(in the rows, 128 means zero)
Rows with their classes
[120  90 128 137 141 152 137 111 166 131 180 125 132 127 119 135 165 115
 138 125 133 136 141 130 137 124 139 133 123 104 140 145 132 128 152 160
 131 134 106 130 116 112 134 129 146 122 129 137 135 161 123 100 124 130
 125 123 131 134 122 126 111 113 132 119 125 158 118  60 154 128 148 133
 133 138 112 127 127 125 139 119 128 123 135 124 141 132 152 131 161 128
 128 137 124 133 144 125 121 147 115 126 130 107 124 125 141 125 143 137
 121 133 127  82 122 182 128 126 132 134 112 138 153 115 145 130 143 150
 114 116 102 132 135 113 130  73 163  89 128 131 131 134 112 127 115 130
 136 118 117 122  44 120 142 149 139 128 125 138 202 132] : J
[125 120 125 144 125 130 128 128 153 125 103 132 131 129 100 113 130 123
 129 121 125 124 141 122 112 125 116 124 137 146 132 130 119 123 130 121
 138 136 137 131 126 132 105 131 131 141 128 150 149  85 121 124 127 129
 136 131 126 136 118 131 138 114 126 100  94 131 135  92 127 113 150 134
 127 131 127 123  74 128 128 103 129 138 113 112 136 137 131 140 121 130
 137 129 130 131 106 120 128 121 128 124 127 128 133 130 114 119 127 133
 125 132 130 140 120 133 131 127 115 131 122 138 115 142 120 125 130 133
 117 111  62 132 124 123 129  92 155 114 133 130 121 168 116 123 145 123
 129 137 131 139 148 132 121 120 153 125 141 123 139  55] : P
[111 105 129 172 119  62 112 130 135 152 116 129 145 101  74 106 143 108
 109 124 118 138 155 109 113 167  82 122 151 126 148  76 132 117 129  79
 107 135 159 129 149 122 123 139 155 125 140 141 131 164 125 171 152 133
 109 130 129 146 110 136 147 103 103 105 125 121 119   4 140 127 179 179
 132 117 129 131  40 130 133 114 156 134 114 119 145 111 130 125 130 117
 138 149 137 119 104 123 115 124 106 124 133 168 142 137  82 116 148 135
 159 132 143 137 154  52 130 134 125 129 110 122 149 122 155 147 132 172
 107 109 161 102 147 121 123  47 193 157 124 134 123 166 123 130 162 104
 107 130 115 151  83 112 105 156 155 130 135 102 209  78] : Y
[121 133 125 115 127 126 124 127 151 114 148 136 115 142 133 135 127 132
 144 123 141 130 117 126 127  95 151 137 135 127 105 146 125 136 135 144
 148 104 135 143 116 122 125 136 124 133 129 122 135 158 128 107 127 116
 125 136 130 141 153 119 109 123 153 122 124 153 131 116 124 124  90 211
 128 136 123 123 141 148 132 129 138 124 139 133 128 133 119 145 123 130
 127 115 130 128 142 132 132 143 128 125 120 131 134 119 134 140 131 141
 107 128 125  83 136 222 128 123 128 131 128 129 135 132 129 126 129 133
 147 153  46 120 127 122 128 106 163 125 138 129 142 117 125 122 118 136
 134 139 133 127 120 139 154 125 137 136 130 139 134 166] : Y
[137 100 135 144 139 133 138 129 161 124 126 147 121 138 140 141 141 127
 139 129  92 109 124 132 140 103 156 127 141  84 124 160 140 122 126  97
 136 136 137 123  95 114  97 133 125 129 117 126 137 135 134  99 138 123
 141 158 128 142 117 124 137 135 136 112  73 151 135 108 130 124  96 158
 134 154 120 122  88 114 132 136 118 122 142 120 125 141 147 154  83 138
 131 142 134 132 132 126 106 163 136 120 126  76 125 129 135 124 116 148
 107 134 132  99 120 162 131 129 137 134 120 135 140 151 117 139 141 131
 128 177  57 136 122 116 130 102 136 126 131 136 127 152 138 132 118 113
 131 126 131 107 119 125 125 147 135 126 117 135 136  61] : P
[122 122 130 168 130 119 117 132 142 133 104 129 132 137 133 124 132 119
 134 123 105 126 138 130 116 129 126 138 137 150 130 152 134 138 126 124
 127 127 145 142 123 116 112 142 124 129 129 141 139 123 138 124 143 130
 123 130 118 142 133 125 123 112 123 103  91 144 139  70 133 117 120 146
 129 126 124 126 105 127 129 109 129 132 118 121 146 142 130 146 136 128
 124 135 113 127 120 122 126 123 128 126 131 146 133 127 123 124 121 132
 118 138 139 117 122 144 132 129 120 132 116 136 128 122 131 133 143 140
 127 121  76 128 128 120 126 104 143 126 132 138 125 152 120 124 140 134
 136 132 126 128 136 134 141 110 144 134 132 135 148  75] : P
[ 98 138 138 198 110   9  93 153 117 139 111 136 134 140 122 144 121 127
 128 126 105 140 116 115  95 154 124 134 144 159 119 100 144 140 109  84
 128  87 234 155 146 106 134 191 154 125 142  96 135 216 154 197 162 129
 116 118 119 146 171 130  70 112 133 125 122 134 126  13 112 103  71 252
 131  94 118 129 132 150 123 112 140 116 120 141 141 129 103 146 133 129
 121 139 104 113 115 124 116 117 115 130 132 252 158 126 108 132 135 101
 132 141 137 137 157 143 130 127 114 125 125 122 141 117 156 152 135 162
 143 138  57  99 130 124 119 135 157 176 136 129 127 129 113 132 127 117
 120 145 121 149 131 147 190  92 153 126 144 156 169  74] : M
[126 123 122 146 132 120 126 140 138 115 123 125 137 131 114 126 129 117
 133 131 127 109 124 125 129 129 128 128 123 115 128 144 134 124 117 127
 130 129 143 137 120 126 116 124 127 127 125 125 131 128 127 127 134 126
 128 137 134 128 121 127 127 122 129 128  90 129 122  96 132 119 126 156
 126 136 127 128 110 126 132 121 131 127 140 126 138 133 113 128 108 131
 131 123 133 128 124 132 130 127 129 131 123 153 144 124 122 125 134 128
 127 132 123 137 128 156 123 127 125 133 128 128 136 129 132 136 126 122
 125 140  87 131 132 126 129 115 151 131 129 128 129 143 137 130 118 119
 133 131 129 135 119 130 133 131 140 129 137 124 156  99] : G
[130 130 124 110 131 143 135 120 123 131 162 126 112 118 112 120 125 127
 129 135 168 140 128 124 122 132 125 119 111 126 137 115 123 121 129 148
 123 139 117 132 131 144 132 118 130 131 124 123 131 100 121 134 114 129
 132 107 131 128 118 129 125 119 127 130 144 125 117 140 137 128 158 127
 124 131 135 128 124 126 128 120 131 132 137 121 113 123 128 117 131 126
 129 124 134 121 128 122 132 123 120 131 126 142 131 133 116 123 138 120
 137 131 115 156 115 143 132 128 122 123 131 128 115 132 123 117 117 125
 113 110 107 135 132 127 128 130 140 110 127 124 131 130 118 124 125 119
 121 123 128 135 117 128 131 137 134 129 131 126 142 112] : J
[116 112 129 145 130 107 126 123 144 133 147 126 144 128 125 132 139 133
 133 124 128 132 128 125 113 136 132 125 123 126 125 114 140 126 141 133
 125 126 152 130 129 118 129 145 140 124 129 121 134 155 133 149 134 131
 129 120 125 136 134 124 101 123 135 118 141 145 127  81 133 122 127 157
 126 120 126 127 129 141 130 112 126 122 126 125 131 127 122 137 142 129
 121 136 120 127 128 119 118 124 122 126 131 146 130 121 129 119 133 125
 129 131 133 118 129 147 125 130 125 130 119 136 138 129 146 130 140 147
 114 115  92 124 129 129 132 115 148 107 127 132 129 115 109 127 113 128
 125 135 120 126  94 128 155 124 142 127 127 143 159  89] : P
[122 120 126 104 138 148 136 116 153 120 156 134 121 132 120 129 134 132
 134 126 159 134 128 128 120 115 145 109 117 125 130 129 123 122 146 157
 147 123 123 134 120 127 122 132 125 129 118 129 141 121 119 124 115 128
 135 129 129 134 117 124  90 116 146 115 143 146 128 126 126 121 122 149
 122 135 123 122 125 129 131 110 123 128 133 103 126 132 128 128 121 125
 128 120 128 132 126 128 136 130 130 128 129 123 121 120 134 123 135 118
 118 128 120 117 113 201 132 128 123 128 127 136 124 146 125 121 127 126
 122 114  34 132 129 112 125 117 147  86 126 130 137 147 107 119 119 131
 131 136 131 119 108 137 152 123 141 124 134 142 140  99] : Y
